[128 = 0]

[154 130 252 131 128 190 146 103 118 132 155 120 119 107 130  84 131 105
 155 133 140 113  95 126 132] => W:(82)
[155  92 252 123 130 195 143  35 108 148 207  27 130 103 123 108 124 130
 162 147 123  80 147 108 128] => Q:(86)
[153  96 114 110 119  57 129 204 105 176 146  84 140 177 127 156 120 120
 177 140 135 115 185 134 133] => W:(78)
[ 79 140 165 150 141 194 146 104 167  86  90 158 114 144 135  48 130 112
  89 128 116 150  78 131 123] => Q:(77)
[ 95  88 130 117 125 133 133 140  85 185 190  97 144 131 106 174 119 128
 172 132 136 108 187 131 136] => P:(80)
[134 112 185 119 129 213 139  65 141 109 141  72 120 115 126 114 126 134
 132 149 123 129 129 123 118] => P:(80)
[149  67 147 114 127 134 108  70 109 144 165   4 129 150 116 155 121 151
 175 158 132  95 216 129 113] => P:(80)
[107 132 172 144 135 158 150 106 125 135 130 121 150 139 112  90 122 115
 126 131 129 113 114 134 131] => Q:(77)
[ 85 139 141  66 132 174 161 109 124 130 134 143 136 132 125 110 126 117
 128 115 125 134 123 125 124] => P:(80)
[158 108 190 115 126 103 134 152 110 160 162  71 130 140 122 117 122 113
 166 137 122 100 169 127 117] => W:(82)
[142 111 173 130 127 102 130 142 119 136 152 104 113 148 122  99 122 116
 144 137 127 121 150 133 132] => W:(78)
[ 88 116 115 134 134 171 132  96 148 100 136  79 120 142 121 133 125 138
 126 136 127 129 159 128 117] => P:(80)
[ 86 151 135 130 137 156 150 136 113 146 149 143 134 139 122 133 127 109
 135 127 128 122 133 130 126] => P:(80)
[ 99 140 127 123 126 155 153 133 146 124 138 151 123 138 125 101 125 112
 127 123 120 134 140 130 123] => P:(80)
[144 137 234 143 141 219 131  57 176  59  94  75 101 123 139  46 134 126
  89 145 122 127  95 129 111] => W:(82)
[149 110 212 119 137 191 143  75 131 129 160  29 121 114 123 115 121 132
 152 151 126 106 163 128 123] => Q:(77)
[115 103 154 131 131 194 121  63 130 117 144  47 126 122 125 131 120 140
 145 142 127 116 151 126 124] => P:(80)
[ 88 134 125 135 127 166 140  98 137  97 133 101 131  99 130 132 129 126
 127 133 132 125 148 124 120] => P:(71)
[101 119 213 128 136 238 155  73 124 140 159 137 128 105 123 105 134 111
 144 131 117 119 110 125 131] => P:(80)
[ 50 119  84 129 148 137 146 140 125 150 132 126 132 160 117 137 129 118
 133 110 119 125 165 131 132] => P:(80)
[104 117 178 124 132 107 149 154 100 168 169 104 128 158 103 115 122 121
 164 132 124 106 160 127 141] => Q:(77)
[132 116 217 139 135 138 147 139 101 142 155 145 136 139 117  88 127 102
 170 125 126 106 102 132 149] => W:(82)
[ 67 117 105 128 143 144 145 143 106 147 141 156 135 155 122 148 123 142
 139 112 132 125 148 133 161] => P:(80)
[ 73 138 134 138 141 229 143  75 139 113 128 137 122 123 122 113 124 130
 106 133 123 140 125 130 120] => P:(71)
[153 124 149 124 133 103 127 148 136 115 115  90 121 144 132  93 127 121
 138 140 112 119 141 123 116] => W:(78)
[118  99 162 124 118 203 136  64 125 128 151  16 119 123 115 124 135 136
 146 169 134 109 169 134 119] => Q:(86)
[ 89 142 177 148 140 188 147 105 152 102 110 151 116 137 130  73 135 123
 111 127 120 140 102 132 123] => Q:(86)
[125 116 209 134 130 196 145  63 121 125 147  45 128 121 121 100 121 124
 145 151 126 108 125 123 118] => Q:(86)
[157 104 206 130 130 133 123 121 133 137 134  58 128 144 116  88 122 122
 146 146 125  96 136 125 125] => W:(82)
[140 105 211 117 150 235 129   4 142 101 143  29 120 106 121  99 134 139
 134 158 126 111 136 128 113] => P:(71)
[ 98 123 137 114 130 156 144 115 118 148 149 110 134 130 114 124 126 128
 152 137 123 122 149 126 128] => P:(80)
[143 140 224 146 132 175 122  95 146  98 107 109 110 132 139  36 129 118
 110 148 105 119  98 132 120] => W:(82)
[125 128 162 132 140  82 141 195 135 143 127 130 126 167 125  81 124  93
 140 136 118 122 143 130 120] => W:(82)
[ 85 119 108 138 135 193 135 105 152 113 113 110 119 148 128 110 132 129
 113 146 126 139 147 132 115] => P:(80)
[144 104 169 114 133  99 122 183 112 167 146  85 138 132 124 125 120 112
 176 144 134 105 154 136 126] => W:(78)
[170 121 208 152 126 166 156 106 126 133 148  87 120  98 127 111 125 119
 149 148 128 112 131 126 127] => W:(78)
[180 121 240 129 127 158 130  99 131 123 143 106 117 103 140  87 119 122
 146 134 141 114 104 129 128] => W:(78)
[105 112 135 127 137 204 133  81 146 111 120  72 118 132 127 116 122 133
 124 145 126 132 129 132 116] => P:(80)
[144 113 236 131 137 229 142  40 138 110 157  55 121 109 141  90 125 130
 132 145 118 109 131 119 124] => P:(80)
